Below is a small trained network, with its code and all its weights. Each question gives an input and a class and asks what happens when units are switched off, that is, made to give their printed mean instead of their output.

import numpy as np


def w(rows, s, z=0):
    codes = np.array(rows[::2]) - 128.0
    scale = np.full(codes.shape[1], s)
    scale[-1] = z or s
    return codes * scale


def norm(h):
    return h / np.sqrt((h * h).mean(-1, keepdims=True) + 1e-5)


def f(y):
    return y / 2 * (1 + np.tanh(0.7978845608 * (y + 0.044715 * y**3)))


def log_softmax(a):
    a = a - a.max(-1, keepdims=True)
    return a - np.log(np.exp(a).sum(-1, keepdims=True))


def net(x, mask):
    res = np.array(x, float).reshape(1, 7) / 4 @ E
    u = 0
    for l in range(2):
        y = f(norm(res) @ A[l][:, :-1].T + A[l][:, -1])
        res = res + np.where(mask[u : u + 3], y, B[l][:, -1]) @ B[l][:, :-1]
        u += 3
    return log_softmax(norm(res)[-1] @ U[:, :-1].T + U[:, -1])


A, B = {}, {}
E = w([
[126,88,187,67,201,136,106,90,88,47,19,155],'x0',
[118,140,192,168,162,171,156,1,147,115,206,183],'x1',
[177,97,114,74,141,139,234,103,160,116,150,157],'x2',
[93,202,18,78,124,49,174,131,153,157,145,126],'x3',
[142,108,95,57,163,140,183,146,125,136,156,77],'x4',
[141,30,107,61,118,216,90,189,108,88,124,88],'x5',
[147,121,142,173,76,91,125,111,151,107,111,201],'x6',
],0.009)
A[0] = w([
[125,122,30,81,117,108,199,108,168,165,138,96,255],'L0N1',
[122,132,103,84,172,96,248,126,117,101,83,162,145],'L0N2',
[128,153,154,171,143,159,130,86,141,184,255,107,180],'L0N3',
],0.0087,0.0048)
B[0] = w([
[96,100,88,190,50,142,134,164,95,140,138,165,254],'L0N1',
[228,176,127,143,85,139,14,180,236,112,130,100,216],'L0N2',
[133,165,61,245,172,124,155,190,173,163,186,143,225],'L0N3',
],0.011,0.0081)
A[1] = w([
[106,145,71,83,83,118,181,100,53,117,148,84,2],'L1N1',
[120,143,184,161,187,194,100,74,1,71,103,198,105],'L1N2',
[96,201,163,172,236,131,94,112,152,136,97,202,80],'L1N3',
],0.0058,0.0052)
B[1] = w([
[160,154,167,35,205,217,74,126,128,135,2,61,91],'L1N1',
[76,129,151,167,95,106,80,128,137,122,95,94,238],'L1N2',
[143,34,155,152,104,119,136,101,78,146,174,119,255],'L1N3',
],0.016,0.0024)
U = w([
[42,86,246,186,168,106,60,44,41,58,24,143,121],'0',
[190,156,192,54,199,92,91,9,179,37,56,181,17],'1',
[56,206,75,62,178,56,223,16,30,141,56,209,4],'2',
[76,131,49,2,130,154,145,156,78,167,102,34,61],'3',
[34,184,133,7,178,79,253,64,23,84,84,206,2],'4',
[114,52,120,197,115,178,209,100,87,118,169,172,168],'5',
[179,185,35,202,33,56,101,192,192,193,154,80,237],'6',
],0.0094,0.0067)

Each question gives the input, the list of numbers given to net, and the class t.
The units are the neurons (one row each of A and B). Each row of codes is followed by its name. A weight is (code - 128) times the scale printed after its matrix; where a second scale follows, it is the last column's (A, B and U).
mask holds one flag per neuron, layer by layer. A switched-off neuron (its flag False) gives its mean, the last column of its row in B, instead of its output. The means were averaged over made-up inputs and are rounded, as every weight is.
A unit's drop is (log p(t) with every unit on - log p(t) with that unit switched off) / (log p(t) with every unit on - log p(t) with every unit switched off).
The circuit of an input: a set's keep is (log p(t) with only the set's units on - log p(t) with every unit switched off) / (log p(t) with every unit on - log p(t) with every unit switched off). Starting from all 6 units, units are removed one at a time, each time the one whose removal leaves the highest keep (on an exact tie, the one counted first), for as long as the keep stays at least 0.8.
circuit, biggest first: the units of the circuit, biggest drop first
most important unit: the unit with the biggest drop
top k neurons: the k neurons with the biggest drops, biggest first
top k neurons in layer l: the k neurons of layer l with the biggest drops, biggest first
drop of u: that unit's drop, to one decimal
input [-3,-7,-7,-7,-3,-3,-4], class 0: top neuron	(L0N3)
input [8,-7,-8,6,-8,7,1], class 0: circuit, biggest first	(L0N2; L0N3)
input [1,3,0,-1,7,7,-2], class 3: top 2 neurons	(L0N3; L1N3)
input [0,-7,5,-7,4,1,-3], class 3: circuit, biggest first	(L0N3; L0N2)
input [8,6,1,7,-8,2,-4], class 1: top 2 neurons in layer 0	(L0N2; L0N1)
input [2,-5,3,-5,-3,6,5], class 0: top 3 neurons	(L0N2; L0N3; L0N1)
input [7,-2,5,-3,6,2,-6], class 1: circuit, biggest first	(L0N2; L0N3)
input [-2,-7,-1,4,1,2,-7], class 3: circuit, biggest first	(L0N3; L0N2)
input [-6,6,-1,5,3,8,-8], class 5: top 2 neurons	(L0N2; L0N1)
input [0,1,-4,-3,6,5,0], class 3: top 2 neurons in layer 0	(L0N1; L0N3)
input [0,1,-8,-7,5,-1,-5], class 0: top 2 neurons	(L0N2; L0N1)
input [1,4,-3,-7,6,4,1], class 0: top 2 neurons	(L1N2; L0N2)
input [-4,-8,2,-5,3,5,3], class 5: top 3 neurons	(L0N2; L0N3; L1N2)
input [2,3,-2,-1,-2,-3,0], class 0: top 2 neurons	(L0N2; L1N2)
input [7,5,8,4,7,6,7], class 6: top 2 neurons	(L0N2; L0N1)
input [7,-8,-5,4,-2,-2,2], class 0: most important unit	L0N3
input [-1,-2,-3,-3,6,2,-3], class 3: top 2 neurons	(L0N2; L0N3)
input [-6,-8,-6,1,-1,6,-8], class 3: top 2 neurons in layer 1	(L1N1; L1N2)
input [8,5,5,0,3,8,7], class 1: top 2 neurons	(L0N2; L0N1)
input [6,-4,6,-4,-2,0,-2], class 1: top neuron in layer 0	(L0N1)
input [1,-6,-2,-5,-3,-4,1], class 0: top 2 neurons in layer 0	(L0N2; L0N3)
input [8,7,-1,4,8,0,-1], class 1: drop of L0N2	2.5
input [5,-2,-6,4,0,3,-1], class 0: drop of L0N2	0.4
